Where the symbols take the nodes:
ZB: χ>PJ, β>SN, γ>FG, ψ>SQ, π>LL
TL: χ>MQ, β>RQ, γ>HT, ψ>QD, π>GH
NM: χ>SN, β>LL, γ>ZB, ψ>FD, π>MM
SB: χ>MM, β>DT, γ>DJ, ψ>GB, π>JJ
JC: χ>TB, β>JF, γ>BL, ψ>HS, π>CQ
BL: χ>LG, β>TB, γ>QQ, ψ>SD, π>JF
JN: χ>JG, β>HR, γ>TZ, ψ>RJ, π>RN
GM: χ>CN, β>SR, γ>NQ, ψ>MS, π>HM
PJ: χ>QR, β>LQ, γ>MT, ψ>SJ, π>TT
RQ: χ>BT, β>NF, γ>MQ, ψ>HT, π>RT
RT: χ>BQ, β>FC, γ>NF, ψ>RQ, π>QD
TR: χ>GM, β>FJ, γ>MP, ψ>LG, π>BC
RN: χ>TC, β>HZ, γ>HR, ψ>JN, π>QZ
RP: χ>QZ, β>GJ, γ>HH, ψ>SR, π>MS
GH: χ>NF, β>RT, γ>RQ, ψ>TL, π>BP
SM: χ>RT, β>BP, γ>GH, ψ>NB, π>TP
GJ: χ>RJ, β>BR, γ>QZ, ψ>HH, π>NQ
SQ: χ>SJ, β>FG, γ>FT, ψ>CL, π>ZB
JF: χ>TR, β>DC, γ>TB, ψ>BL, π>GT
MS: χ>BR, β>NQ, γ>GJ, ψ>RP, π>GM
QZ: χ>MH, β>RJ, γ>HZ, ψ>RN, π>BR
CF: χ>ZB, β>NM, γ>FD, ψ>HJ, π>DJ
MT: χ>HS, β>QR, γ>SL, ψ>JT, π>LQ
HT: χ>JJ, β>MQ, γ>NT, ψ>FC, π>RQ
HS: χ>QQ, β>BL, γ>SD, ψ>GT, π>JC
QD: χ>NT, β>HT, γ>FC, ψ>RT, π>TL
FL: χ>CQ, β>JT, γ>ZM, ψ>LQ, π>SJ
QR: χ>BL, β>JC, γ>HS, ψ>SL, π>ZM
HM: χ>HH, β>RP, γ>SR, ψ>GM, π>HB
JT: χ>GT, β>SL, γ>CQ, ψ>ZM, π>MT
TZ: χ>SZ, β>JG, γ>TP, ψ>MH, π>HR
CQ: χ>DC, β>GT, γ>JF, ψ>JC, π>SL
SR: χ>RN, β>HH, γ>CN, ψ>NQ, π>RP
DJ: χ>LL, β>MM, γ>NM, ψ>CF, π>DT
BQ: χ>DJ, β>SB, γ>GB, ψ>BT, π>NT
RJ: χ>TP, β>TZ, γ>MH, ψ>HZ, π>JN
BR: χ>TZ, β>JN, γ>RJ, ψ>QZ, π>CN
MM: χ>CL, β>GP, γ>LL, ψ>NM, π>HJ
SJ: χ>SL, β>MT, γ>JT, ψ>FL, π>PJ
LQ: χ>JC, β>ZM, γ>QR, ψ>MT, π>FL
GT: χ>BC, β>SD, γ>DC, ψ>JF, π>HS
BP: χ>FC, β>QD, γ>RT, ψ>GH, π>SZ
NF: χ>GB, β>BQ, γ>BT, ψ>MQ, π>FC
JJ: χ>HJ, β>LH, γ>DT, ψ>SB, π>BT
HH: χ>HZ, β>QZ, γ>RN, ψ>CN, π>GJ
CN: χ>HR, β>RN, γ>JN, ψ>BR, π>HH
JP: χ>RP, β>HB, γ>HM, ψ>FJ, π>LG
GB: χ>NM, β>DJ, γ>CF, ψ>LH, π>SB
QQ: χ>HB, β>LG, γ>JP, ψ>BC, π>TB
CL: χ>FL, β>FT, γ>TT, ψ>SN, π>SQ
FJ: χ>SR, β>HM, γ>GM, ψ>MP, π>JP
TB: χ>MP, β>TR, γ>LG, ψ>QQ, π>DC
MP: χ>NQ, β>GM, γ>MS, ψ>HB, π>FJ
SN: χ>LQ, β>TT, γ>PJ, ψ>FG, π>CL
TT: χ>ZM, β>FL, γ>LQ, ψ>PJ, π>FT
GP: χ>FT, β>SQ, γ>CL, ψ>LL, π>FD
FC: χ>SB, β>NT, γ>BQ, ψ>NF, π>HT
NT: χ>DT, β>JJ, γ>SB, ψ>BQ, π>MQ
SZ: χ>HT, β>TL, γ>QD, ψ>BP, π>NB
TP: χ>QD, β>SZ, γ>BP, ψ>SM, π>JG
HR: χ>NB, β>TC, γ>JG, ψ>TZ, π>HZ
JG: χ>TL, β>NB, γ>SZ, ψ>TP, π>TC
DC: χ>FJ, β>BC, γ>TR, ψ>TB, π>SD
SD: χ>JP, β>QQ, γ>BC, ψ>DC, π>BL
ZM: χ>JF, β>CQ, γ>JC, ψ>QR, π>JT
LG: χ>MS, β>MP, γ>HB, ψ>JP, π>TR
LL: χ>TT, β>CL, γ>SN, ψ>ZB, π>GP
HJ: χ>SQ, β>FD, γ>GP, ψ>MM, π>CF
SL: χ>SD, β>HS, γ>GT, ψ>CQ, π>QR
BT: χ>CF, β>GB, γ>LH, ψ>JJ, π>BQ
HZ: χ>SM, β>MH, γ>TC, ψ>HR, π>RJ
DT: χ>GP, β>HJ, γ>MM, ψ>DJ, π>LH
TC: χ>GH, β>SM, γ>NB, ψ>JG, π>MH
HB: χ>GJ, β>MS, γ>RP, ψ>HM, π>MP
NQ: χ>JN, β>CN, γ>BR, ψ>GJ, π>SR
LH: χ>FD, β>CF, γ>HJ, ψ>DT, π>GB
BC: χ>HM, β>JP, γ>FJ, ψ>TR, π>QQ
FD: χ>FG, β>ZB, γ>SQ, ψ>GP, π>NM
FG: χ>MT, β>PJ, γ>SJ, ψ>FT, π>SN
FT: χ>JT, β>SJ, γ>FL, ψ>TT, π>FG
NB: χ>RQ, β>GH, γ>TL, ψ>SZ, π>SM
MQ: χ>LH, β>BT, γ>JJ, ψ>NT, π>NF
MH: χ>BP, β>TP, γ>SM, ψ>TC, π>TZ

The rows follow the links: the fewer symbols apart two nodes are, the more alike their rows tend to be.

Each row is also shifted at random along 5 hidden directions that mean nothing.

Some nodes, each with a row of numbers:
NT: -101 1 2 -101 -39 -31 18 80 34 -46 70 -26 -4 128 -12 40 45 -14 85 -7 60 -74 -74 -26 43 -122 42 28
NM: -28 -164 -56 66 -55 65 3 113 -19 46 31 59 -5 -27 -66 80 -3 8 13 -109 89 -106 29 -100 -46 -12 135 61
ZB: -9 27 -106 28 -7 9 55 58 -164 -53 -4 -13 130 -37 -84 147 24 24 -16 -87 22 -43 1 -32 -106 -28 -60 63
BP: -77 -39 79 -43 -133 -68 5 68 -86 144 33 35 -44 -108 63 24 46 -88 6 -81 -46 59 -55 -126 30 14 -8 68
HZ: 44 67 73 -97 -16 -43 -5 -41 68 -20 20 -59 -15 80 63 -49 31 -36 15 101 -61 77 -37 76 89 -48 -66 -67
HS: -120 -14 -75 94 15 7 -46 -83 140 -46 -133 37 71 62 -162 68 -78 -4 -102 -22 12 12 256 39 -5 -51 108 -169
LQ: -243 74 -65 58 129 -10 6 -25 -10 -128 -18 32 6 -19 -18 -72 20 48 -4 -24 38 -33 46 46 -37 77 11 41
SD: -12 17 22 3 -3 64 64 -218 -190 29 -5 -46 91 -100 48 53 -22 67 -73 19 -59 76 -75 72 -81 69 -158 19
SZ: -168 -99 116 -59 -127 -33 -8 78 -19 167 51 46 -98 -87 96 -41 57 -79 40 -46 -28 35 -69 -113 61 36 26 65
TZ: 70 -153 101 -140 -26 58 12 32 -31 39 155 -30 -32 -111 142 -54 211 8 13 -6 -63 98 -89 53 83 117 -19 113
HB: -15 72 51 28 65 -1 6 -90 -9 27 -18 -20 -44 -96 94 -145 -15 24 -51 88 -98 78 -59 59 1 132 -123 -1
FG: -97 -37 -94 -2 68 73 48 13 -120 -98 58 -16 108 -12 -27 76 74 88 16 -56 66 -52 -35 52 -72 11 -26 117
TR: 25 -39 55 21 68 85 -17 -163 160 -9 -5 -43 -90 93 45 -109 -103 61 -5 165 15 -29 -52 96 52 -5 20 -66
SM: 34 22 50 -48 -38 -92 -30 124 31 53 15 16 -69 -51 55 -66 63 -84 30 -11 -60 67 -6 -55 62 27 -18 9
JF: -31 -59 -72 47 13 68 7 -66 -23 -1 -36 -19 136 -53 -67 91 15 43 -116 4 -51 60 106 91 -47 14 -32 -63
QQ: 55 -154 27 -6 20 123 -9 -139 171 -35 32 6 -5 79 -38 -20 7 63 -49 58 30 4 96 133 86 8 112 -73
MQ: 63 -49 -31 -124 -56 -28 19 116 -93 -67 101 19 108 4 -59 137 198 -16 30 -152 33 24 55 4 39 -44 43 92
BQ: -81 -4 75 -92 -90 -80 20 -81 -30 -28 51 68 -83 102 7 47 0 -27 95 -115 108 -75 -51 -100 47 -77 133 114
GP: -66 26 -43 55 -30 15 53 24 -193 56 -1 1 33 -61 25 90 -79 17 22 -28 25 -93 -148 -125 -135 -20 -100 88
TL: 176 -61 18 -40 -151 -65 0 132 -48 75 11 52 49 -56 -67 137 94 -95 -26 -151 -12 51 113 -98 23 -40 47 7
DC: -30 33 -5 -6 30 51 12 -154 18 -36 -24 -42 86 40 -37 31 -26 57 -77 71 -33 59 70 142 1 -5 -60 -91
TP: -81 18 84 -78 -33 -80 -38 64 66 48 36 24 -103 -11 78 -106 44 -74 46 2 -38 54 -26 -30 93 19 16 8
JC: -54 -20 -57 114 26 35 6 -78 -63 19 -59 50 50 -81 -65 63 -46 15 -98 -69 -15 23 127 -9 -83 59 1 -26
SJ: 95 182 -69 112 148 -8 2 -86 22 -110 -82 -21 -51 93 -5 -96 -180 65 66 102 74 -142 -94 -15 -103 -31 -33 -6
GT: 42 -119 -64 57 8 123 35 -66 -150 46 13 2 118 -153 -28 82 11 65 -121 -41 -51 38 36 50 -95 101 -73 34
MP: -87 -85 88 -51 4 34 28 -178 -150 59 90 58 -35 -229 118 -62 141 17 -79 -94 -77 150 4 48 27 238 -9 175
DT: 66 187 -101 53 60 -138 -14 119 -93 -126 -64 47 32 -19 -77 16 46 -50 19 -127 30 -13 94 -75 -65 -17 -8 44
FL: -62 10 -48 84 113 56 15 -88 -12 -63 -2 39 -68 -7 18 -83 -72 85 42 7 74 -100 -57 -14 -60 73 42 86
LH: -31 56 -40 10 20 -72 26 85 -112 -51 23 55 -20 -43 2 -5 48 -13 67 -131 51 -56 -21 -92 -39 33 38 133
MS: 137 30 16 60 29 -11 -48 -15 110 50 -78 -2 -35 -17 10 -98 -67 -23 -60 93 -70 79 55 40 22 44 -36 -124
JG: 180 -77 117 -62 -57 -12 9 -21 -71 113 84 31 -122 -123 157 -105 66 -30 39 -33 -30 39 -130 -69 71 116 10 141
CF: -180 -76 -3 55 -36 3 -24 50 48 49 -7 73 -115 20 -18 -12 -96 -8 74 -59 112 -142 -40 -152 -21 -19 166 57

In each set, the symbols that take the first to the second take the third to the fourth, perhaps in another order. Give the fourth.
Answers are names.
-22 17 -28 -106 -21 -40 9 156 -26 -86 66 -50 104 75 -40 104 170 -20 45 -52 24 10 3 33 25 -101 -25 50
to -191 45 -2 -139 -29 -41 52 85 -155 -77 112 -46 79 -12 39 68 177 -15 78 -70 -3 18 -102 17 -2 -19 -75 139
as -173 -109 31 -82 -34 25 10 46 38 -15 119 31 -75 83 35 -18 57 20 120 -38 103 -103 -112 -55 69 -34 131 122
to JJ

-43 91 49 -43 -124 -124 -5 56 -65 96 -42 5 1 -1 -3 81 -26 -103 14 -63 -47 40 -19 -113 1 -85 -51 -31
to -19 50 13 -95 -12 -46 59 49 -175 -56 114 -10 32 -25 40 50 127 -16 83 -96 34 -19 -112 -40 -16 -2 -45 169
as -56 -53 25 -41 63 45 2 -105 -10 -40 64 1 5 -92 61 -73 136 43 -64 -18 -59 124 57 131 43 147 7 48
to NQ

18 -34 113 -113 -66 -12 -16 -80 124 28 30 -15 -39 100 54 -19 13 -34 20 54 -24 48 -17 51 124 -64 28 -73
to 57 89 30 -52 -3 -107 -50 123 77 -12 11 0 -49 -18 41 -101 64 -89 39 16 -75 77 20 -5 76 26 -32 -20
as -29 -66 39 -16 -25 20 -38 31 42 83 -2 -26 26 -84 25 -26 54 -31 -88 35 -117 132 83 69 54 66 -46 -86
to RN

81 5 37 5 -35 -48 -26 -70 -23 75 -40 37 19 -119 1 -6 50 -44 -99 -51 -94 152 136 12 37 92 -31 -55
to 184 49 39 -23 12 -39 -18 164 11 55 38 -42 -72 -57 109 -130 42 -35 63 88 -68 24 -120 -20 29 48 -102 17
as -6 -144 128 -56 -105 108 25 -75 -3 188 52 -63 -51 -46 128 -11 -53 16 -19 121 -65 37 -163 9 58 11 -71 -29
to GH

-145 -116 -92 6 94 126 21 50 29 -93 77 -27 37 62 -51 0 33 109 42 33 103 -112 -15 61 -13 -9 64 67
to -6 79 -102 124 127 -19 -21 4 66 -111 -75 24 -19 38 -71 -74 -60 33 -11 18 42 -68 86 17 -53 28 51 -29
as -111 51 -45 103 74 -42 -2 -111 -29 -71 -73 103 -30 -40 -52 -21 -31 18 -34 -117 51 -15 132 -15 -43 95 71 53
to HS

-100 -38 -54 56 32 125 28 -55 -42 47 -15 -76 82 -37 6 31 -65 70 -80 108 -50 3 -54 78 -72 21 -129 -66
to 199 -116 30 -14 2 105 24 -217 -12 8 33 13 1 -27 26 8 1 70 -73 6 14 23 11 77 12 72 40 29
as 90 -29 54 -19 -104 11 15 104 -1 147 9 -52 -50 60 43 39 -118 -23 75 80 16 -92 -196 -120 -15 -127 -43 -17
to MQ

-95 70 54 30 39 -48 -41 -126 170 -29 -73 43 -83 51 -7 -115 -56 -31 -42 48 -39 78 131 68 100 34 70 -130
to -140 176 8 -36 88 -119 -9 -108 -30 -129 -31 10 62 -46 19 -54 115 -11 -81 -15 -105 183 161 148 44 116 -85 -32
as 29 86 -105 60 36 21 25 41 -46 -52 -47 -60 56 105 -70 62 -125 30 39 57 63 -133 -90 -42 -117 -130 -63 -37
to LL

138 -155 -3 30 1 75 -66 86 185 88 -18 -21 5 -25 -14 -38 14 -8 -81 74 -63 74 117 55 76 13 59 -153
to -74 20 83 -59 -43 -78 -32 100 48 67 23 18 -70 -40 49 -62 66 -85 26 -20 -53 80 18 -40 81 17 29 15
as -198 39 -39 54 8 -45 -20 86 55 -23 -48 47 -90 69 -47 -31 -85 -25 79 -20 87 -114 -10 -109 -22 -43 96 14
to FL

-149 -24 -50 130 49 88 -13 -25 24 26 -72 -15 8 -22 -23 -6 -133 58 -51 94 -12 -42 8 4 -79 18 -34 -78
to 82 -92 -65 153 54 81 -6 -42 41 40 -80 65 -53 -43 -42 -46 -132 42 -34 5 48 -82 35 -59 -76 58 85 -18
as -85 -3 142 -113 -76 3 9 -110 34 77 48 -67 -46 51 121 -38 -13 -5 20 117 -44 48 -129 52 84 -53 -65 -34
to QZ

-322 9 -16 -38 28 -31 23 103 -62 -62 70 14 -36 -17 50 -44 75 4 97 -57 50 -55 -74 -46 -4 27 12 155
to 51 94 -72 81 32 -62 -9 115 -49 -19 -38 39 -32 -2 -33 -25 -58 -27 69 -47 53 -100 -36 -119 -68 -24 16 61
as 58 51 -15 -4 -40 -66 -51 248 87 47 -32 -63 4 58 -23 -8 -28 -87 33 96 -50 -4 -32 -60 9 -112 -71 -116
to RT

-50 -98 28 79 -71 72 19 -236 -50 97 -60 78 -3 -57 -30 77 -142 45 -94 -69 36 -11 37 -32 -38 33 73 -27
to 206 -5 56 31 59 59 31 -159 -47 31 23 -27 -81 -77 128 -128 -74 71 -10 104 -32 6 -133 33 -8 131 -78 61
as -145 6 -45 2 68 28 48 -93 -105 -109 47 24 20 -12 -15 8 37 69 13 -71 72 -61 -26 28 -53 49 30 133
to CQ

-99 -58 -61 75 -8 38 5 116 30 43 -32 11 -26 40 -53 29 -109 10 49 8 82 -141 -45 -114 -50 -87 63 -14
to 48 -38 -89 39 5 29 10 -41 81 -89 -28 22 28 160 -137 94 -86 44 27 -44 144 -132 76 -15 -20 -121 148 -31
as 82 -126 32 -50 -148 -13 -21 125 41 105 29 19 2 18 -49 94 20 -67 17 -57 9 -16 24 -96 44 -104 67 -33
to NT

131 64 86 -73 -14 -79 -21 12 -8 13 37 0 -54 -30 86 -92 79 -56 29 -2 -46 75 -30 2 63 55 -32 47
to -4 67 1 -38 -53 -80 -22 228 -26 67 7 -30 32 -50 27 -5 68 -78 28 11 -88 61 -22 -49 -4 -21 -110 -33
as 65 -35 82 -6 -98 -38 -48 -86 60 99 -61 38 -20 -22 -8 30 -29 -73 -86 -26 -75 116 122 -7 62 6 27 -113
to RN

-94 -80 -112 30 74 41 -23 279 100 -69 50 -7 -5 15 -48 -43 92 13 63 -10 62 -99 32 -11 -7 4 87 44
to -15 -9 -99 18 67 57 39 16 -51 -121 26 -8 83 53 -74 79 27 82 18 -46 80 -67 11 42 -54 -33 25 52
as -172 51 -63 50 -23 -72 11 74 -86 -14 -43 57 14 -21 -72 75 -3 -43 17 -123 31 -36 60 -98 -64 -19 40 30
to SJ

117 4 -106 68 15 -41 -9 164 -41 -59 -15 70 18 -41 -89 22 62 -16 26 -147 63 -71 103 -101 -50 12 88 78
to 11 4 -81 72 -26 31 19 66 -53 -1 -41 -5 38 56 -70 99 -103 17 29 -13 72 -117 -48 -76 -90 -96 20 -1
as 59 18 -105 47 31 48 27 46 -42 -74 -10 -23 84 80 -82 92 -39 50 32 -7 70 -123 -27 -12 -91 -81 -4 -2
to FL

55 -19 131 -140 -96 -53 11 -154 -30 18 48 16 -6 -9 65 44 96 -35 -28 -70 -45 114 9 30 106 25 10 28
to 15 24 41 -35 -81 -83 -33 163 29 61 -7 18 -27 -42 11 -8 55 -94 11 -68 -63 69 41 -69 43 -12 -3 -25
as -94 -155 115 -59 -121 38 -2 -86 33 152 24 29 -16 -71 29 33 36 -46 -84 -33 -66 120 39 13 80 33 39 -50
to TZ

36 151 81 -111 -76 -114 -4 -127 -13 -11 -36 -21 54 50 0 84 42 -81 -42 -18 -81 143 79 67 63 -64 -78 -88
to 181 25 59 -46 -16 -93 -51 63 120 6 -8 21 -84 32 16 -87 34 -79 33 -2 -29 43 72 -10 108 1 75 -50
as 271 -10 -70 57 -4 26 22 -140 -53 -32 -70 27 130 -27 -119 130 -14 16 -132 -70 -20 62 170 74 -64 5 -9 -71
to JP

172 -122 12 -132 14 102 16 110 -42 21 153 -110 87 -87 103 -29 207 38 -9 87 -104 103 -100 135 55 66 -148 53
to 29 21 43 -41 -128 -68 0 114 -39 95 -2 -5 -3 -17 5 76 6 -82 16 -36 -22 20 -29 -105 4 -71 -32 -16
as 28 115 -88 -45 83 -62 17 194 -75 -131 55 -48 42 20 0 -20 123 3 90 -18 19 -29 -54 9 -47 -16 -77 92
to ZB

